Below is a small trained network, with its code and all its weights. Each question gives an input and a class and asks what happens when units are switched off, that is, made to give their printed mean instead of their output.

import numpy as np


def w(rows, s, z=0):
    codes = np.array(rows[::2]) - 128.0
    scale = np.full(codes.shape[1], s)
    scale[-1] = z or s
    return codes * scale


def norm(h):
    return h / np.sqrt((h * h).mean(-1, keepdims=True) + 1e-5)


def f(y):
    return np.maximum(y, 0)


def log_softmax(a):
    a = a - a.max(-1, keepdims=True)
    return a - np.log(np.exp(a).sum(-1, keepdims=True))


def net(x, mask):
    res = np.array(x, float).reshape(1, 4) / 4 @ E
    u = 0
    for l in range(2):
        y = f(norm(res) @ A[l][:, :-1].T + A[l][:, -1])
        res = res + np.where(mask[u : u + 9], y, B[l][:, -1]) @ B[l][:, :-1]
        u += 9
    return log_softmax(norm(res)[-1] @ U[:, :-1].T + U[:, -1])


A, B = {}, {}
E = w([
[119,89,134,143,65,97,89,15,145,13],'x0',
[96,79,127,147,236,1,168,173,133,118],'x1',
[60,100,184,155,126,178,165,125,93,112],'x2',
[17,219,105,81,49,112,158,224,143,44],'x3',
],0.007)
A[0] = w([
[122,72,195,176,133,165,158,130,66,134,102],'L0N1',
[205,204,8,95,117,85,63,119,217,156,74],'L0N2',
[148,84,113,75,219,30,177,176,79,75,84],'L0N3',
[190,181,138,177,16,228,84,138,203,156,4],'L0N4',
[222,109,135,115,136,202,76,122,85,126,112],'L0N5',
[3,123,232,128,128,233,155,129,42,99,64],'L0N6',
[114,240,115,110,77,220,228,155,215,85,176],'L0N7',
[172,203,76,175,161,181,156,175,34,228,71],'L0N8',
[124,140,153,174,88,142,116,242,50,180,127],'L0N9',
],0.0064,0.0035)
B[0] = w([
[213,82,98,118,116,138,131,200,85,97,174],'L0N1',
[181,31,126,148,161,228,87,247,77,44,221],'L0N2',
[100,125,255,79,53,166,166,139,45,128,223],'L0N3',
[89,107,213,24,122,137,94,103,31,136,208],'L0N4',
[123,144,130,173,45,96,170,80,56,184,199],'L0N5',
[190,63,93,110,150,178,49,203,84,95,203],'L0N6',
[135,148,107,162,74,112,164,90,71,185,253],'L0N7',
[80,213,160,116,157,180,219,147,227,71,219],'L0N8',
[167,165,114,127,211,132,136,57,185,105,200],'L0N9',
],0.0076,0.0068)
A[1] = w([
[117,216,164,86,127,166,154,124,13,186,220],'L1N1',
[209,104,221,197,149,131,164,82,126,153,189],'L1N2',
[84,57,193,147,153,26,93,171,144,114,4],'L1N3',
[145,62,169,117,25,90,121,72,84,60,195],'L1N4',
[93,107,121,172,138,132,60,48,163,2,30],'L1N5',
[8,194,35,59,39,88,145,226,117,32,159],'L1N6',
[164,49,63,116,147,188,127,167,6,111,178],'L1N7',
[82,207,188,157,71,99,192,12,156,170,199],'L1N8',
[63,99,126,145,233,34,145,200,113,131,191],'L1N9',
],0.0068,0.0026)
B[1] = w([
[126,87,126,117,154,67,143,67,173,131,246],'L1N1',
[33,161,43,186,41,105,66,127,99,103,194],'L1N2',
[189,161,181,61,59,166,72,82,57,127,155],'L1N3',
[130,185,143,105,212,161,211,164,201,205,227],'L1N4',
[130,175,2,82,223,205,210,151,168,160,149],'L1N5',
[143,84,112,213,131,123,77,83,107,159,218],'L1N6',
[121,133,141,134,133,71,106,188,156,63,247],'L1N7',
[160,93,118,102,158,101,92,245,123,92,160],'L1N8',
[177,144,62,66,58,222,86,49,149,155,172],'L1N9',
],0.0092,0.011)
U = w([
[125,165,81,98,203,200,216,87,207,178,180],'0',
[133,117,215,3,27,141,103,50,56,162,14],'1',
[97,95,64,253,65,65,79,71,97,191,98],'2',
[191,57,87,124,132,209,62,199,93,60,59],'3',
[99,121,198,153,171,59,187,152,184,83,251],'4',
],0.016,0.0025)

Each question gives the input, the list of numbers given to net, and the class t.
The units are the neurons (one row each of A and B). Each row of codes is followed by its name. A weight is (code - 128) times the scale printed after its matrix; where a second scale follows, it is the last column's (A, B and U).
mask holds one flag per neuron, layer by layer. A switched-off neuron (its flag False) gives its mean, the last column of its row in B, instead of its output. The means were averaged over made-up inputs and are rounded, as every weight is.
A unit's drop is (log p(t) with every unit on - log p(t) with that unit switched off) / (log p(t) with every unit on - log p(t) with every unit switched off).
The circuit of an input: a set's keep is (log p(t) with only the set's units on - log p(t) with every unit switched off) / (log p(t) with every unit on - log p(t) with every unit switched off). Starting from the 12 units with the biggest drops (on a tie, the unit counted first), units are removed one at a time, each time the one whose removal leaves the highest keep (on an exact tie, the one counted first), for as long as the keep stays at least 0.8.
circuit, biggest first: the units of the circuit, biggest drop first
most important unit: the unit with the biggest drop
top k neurons: the k neurons with the biggest drops, biggest first
k most important neurons of layer l: the k neurons of layer l with the biggest drops, biggest first
input [8,6,-3,-8], class 0: top 4 neurons : [L1N5, L1N4, L0N7, L1N6]
input [0,4,-1,7], class 2: circuit, biggest first : [L1N6]
input [1,-1,1,2], class 4: top 2 neurons : [L1N7, L1N2]
input [5,5,6,-5], class 3: 4 most important neurons of layer 1 : [L1N1, L1N3, L1N2, L1N6]
input [7,-5,-7,-2], class 0: top 4 neurons : [L1N4, L1N5, L0N6, L0N1]
input [4,-7,0,-8], class 2: top 2 neurons : [L1N2, L0N3]
input [-4,6,6,-8], class 2: 3 most important neurons of layer 0 : [L0N2, L0N4, L0N6]
input [1,8,8,-2], class 1: circuit, biggest first : [L1N3, L1N9]
input [-6,-7,-3,3], class 1: 2 most important neurons of layer 1 : [L1N4, L1N5]
input [-1,6,4,6], class 1: circuit, biggest first : [L1N9, L1N3]
input [8,8,-6,-8], class 0: top 2 neurons : [L1N5, L1N4]
input [-6,2,7,2], class 3: top 2 neurons : [L0N6, L1N4]
input [5,5,7,-5], class 3: top 3 neurons : [L0N1, L1N1, L0N7]
input [-5,8,-8,-2], class 1: most important unit : L0N3
input [-2,0,-3,-4], class 2: 2 most important neurons of layer 1 : [L1N2, L1N4]
input [-7,4,7,6], class 0: top 2 neurons : [L0N2, L0N9]
input [6,5,7,-4], class 3: 3 most important neurons of layer 0 : [L0N1, L0N8, L0N9]
input [-4,3,-8,-3], class 3: top 2 neurons : [L0N2, L1N4]
input [5,-6,-8,6], class 3: 3 most important neurons of layer 0 : [L0N2, L0N3, L0N5]
input [7,8,-5,5], class 1: top 2 neurons : [L1N3, L0N3]
input [5,-4,8,-7], class 3: circuit, biggest first : [L0N1]
input [7,6,1,1], class 0: top 2 neurons : [L1N4, L1N5]
input [-4,3,6,-4], class 3: top 3 neurons : [L0N1, L1N4, L1N9]
input [-7,8,-5,0], class 1: circuit, biggest first : [L0N3, L1N9]
input [8,3,7,-3], class 0: top 3 neurons : [L1N5, L1N4, L0N2]
input [-5,-7,4,-8], class 2: top 4 neurons : [L1N2, L0N3, L1N4, L0N5]
input [-1,2,5,3], class 3: circuit, biggest first : [L0N6]
input [1,2,-2,4], class 2: 3 most important neurons of layer 0 : [L0N4, L0N5, L0N9]
